Below are the code and all the weights of a small trained network. Each question names an input and a class and asks about switching units off, where a switched-off unit gives its printed mean instead of its output.

import numpy as np


def w(rows, s, z=0):
    codes = np.array(rows[::2]) - 128.0
    scale = np.full(codes.shape[1], s)
    scale[-1] = z or s
    return codes * scale


def norm(h):
    return h / np.sqrt((h * h).mean(-1, keepdims=True) + 1e-5)


def f(y):
    return y / 2 * (1 + np.tanh(0.7978845608 * (y + 0.044715 * y**3)))


def log_softmax(a):
    a = a - a.max(-1, keepdims=True)
    return a - np.log(np.exp(a).sum(-1, keepdims=True))


def net(x, mask):
    res = np.array(x, float).reshape(1, 5) / 4 @ E
    u = 0
    for l in range(2):
        y = f(norm(res) @ A[l][:, :-1].T + A[l][:, -1])
        res = res + np.where(mask[u : u + 7], y, B[l][:, -1]) @ B[l][:, :-1]
        u += 7
    return log_softmax(norm(res)[-1] @ U[:, :-1].T + U[:, -1])


A, B = {}, {}
E = w([
[138,165,34,56,41,98],'x0',
[132,151,194,132,122,8],'x1',
[57,49,109,49,97,87],'x2',
[118,76,1,184,91,73],'x3',
[136,132,136,145,152,172],'x4',
],0.0086)
A[0] = w([
[127,155,250,81,126,152,3],'0.n0',
[85,63,136,130,122,111,65],'0.n1',
[144,153,241,189,159,161,44],'0.n2',
[141,145,118,131,121,98,63],'0.n3',
[142,138,82,119,113,214,65],'0.n4',
[133,142,150,163,164,148,91],'0.n5',
[158,176,96,144,105,68,58],'0.n6',
],0.023,0.0053)
B[0] = w([
[78,192,136,38,205,80,234],'0.n0',
[140,92,108,89,167,102,172],'0.n1',
[253,74,179,207,102,192,252],'0.n2',
[169,167,109,113,102,122,138],'0.n3',
[97,142,119,127,138,196,197],'0.n4',
[153,102,133,139,74,122,175],'0.n5',
[103,168,184,135,77,102,181],'0.n6',
],0.028,0.014)
A[1] = w([
[62,148,3,185,124,209,39],'1.n0',
[49,102,48,151,87,214,75],'1.n1',
[96,62,24,157,142,57,3],'1.n2',
[89,196,79,199,26,34,2],'1.n3',
[152,225,136,142,121,153,54],'1.n4',
[81,117,94,140,118,196,13],'1.n5',
[113,136,88,132,139,114,25],'1.n6',
],0.016,0.0027)
B[1] = w([
[65,170,31,174,172,196,254],'1.n0',
[69,170,45,152,144,165,254],'1.n1',
[160,51,77,136,78,87,187],'1.n2',
[58,176,215,150,3,107,245],'1.n3',
[137,17,96,116,149,78,205],'1.n4',
[154,189,81,209,187,87,198],'1.n5',
[152,114,151,213,180,87,124],'1.n6',
],0.019,0.0071)
U = w([
[48,188,33,165,164,185,229],'0',
[46,184,172,130,19,72,154],'1',
[236,106,198,173,145,195,228],'2',
[89,209,182,5,249,97,30],'3',
[129,37,63,95,124,48,2],'4',
],0.014,0.0027)

Each question gives the input, the list of numbers given to net, and the class t.
The units are the neurons (one row each of A and B). Each row of codes is followed by its name. A weight is (code - 128) times the scale printed after its matrix; where a second scale follows, it is the last column's (A, B and U).
mask holds one flag per neuron, layer by layer. A switched-off neuron (its flag False) gives its mean, the last column of its row in B, instead of its output. The means were averaged over made-up inputs and are rounded, as every weight is.
A unit's drop is (log p(t) with every unit on - log p(t) with that unit switched off) / (log p(t) with every unit on - log p(t) with every unit switched off).
The circuit of an input: a set's keep is (log p(t) with only the set's units on - log p(t) with every unit switched off) / (log p(t) with every unit on - log p(t) with every unit switched off). Starting from the 12 units with the biggest drops (on a tie, the unit counted first), units are removed one at a time, each time the one whose removal leaves the highest keep (on an exact tie, the one counted first), for as long as the keep stays at least 0.8.
units of the circuit, in order: the units of the circuit, biggest drop first
top k neurons: the k neurons with the biggest drops, biggest first
top k neurons in layer l: the k neurons of layer l with the biggest drops, biggest first
drop of u: that unit's drop, to one decimal
input [3,7,0,-1,4], class 1: units of the circuit, in order => (0.n6)
input [7,1,8,8,7], class 1: units of the circuit, in order => (0.n2; 1.n3; 0.n0)
input [3,0,6,3,-5], class 4: top 2 neurons => (0.n1; 0.n2)
input [-4,5,4,5,-1], class 4: units of the circuit, in order => (0.n1; 0.n2; 0.n0)
input [1,0,1,1,3], class 0: top 2 neurons in layer 0 => (0.n2; 0.n0)
input [4,1,-4,6,8], class 1: top 2 neurons => (0.n6; 0.n2)
input [-7,-4,6,2,-2], class 4: top 2 neurons in layer 0 => (0.n2; 0.n0)
input [-3,6,7,5,-1], class 4: units of the circuit, in order => (0.n1; 0.n2; 0.n0)
input [-3,-4,8,6,6], class 4: top 3 neurons => (0.n1; 0.n2; 1.n2)
input [-2,-7,-2,0,7], class 0: top 2 neurons => (0.n4; 1.n1)
input [2,-3,-7,8,-3], class 1: top 2 neurons => (0.n6; 1.n3)
input [7,-3,0,-6,8], class 0: top 2 neurons => (0.n4; 0.n6)
input [-2,1,3,3,4], class 4: top 2 neurons in layer 0 => (0.n2; 0.n0)
input [7,-3,-1,-5,2], class 0: units of the circuit, in order => (0.n4)
input [-5,-8,2,-2,-5], class 0: top 2 neurons => (0.n4; 0.n2)
input [-7,6,4,8,7], class 4: drop of 0.n2 => 0.3
input [-6,-1,2,5,-5], class 4: drop of 0.n2 => 0.2
input [-1,-1,5,3,-6], class 4: drop of 1.n5 => 0.0
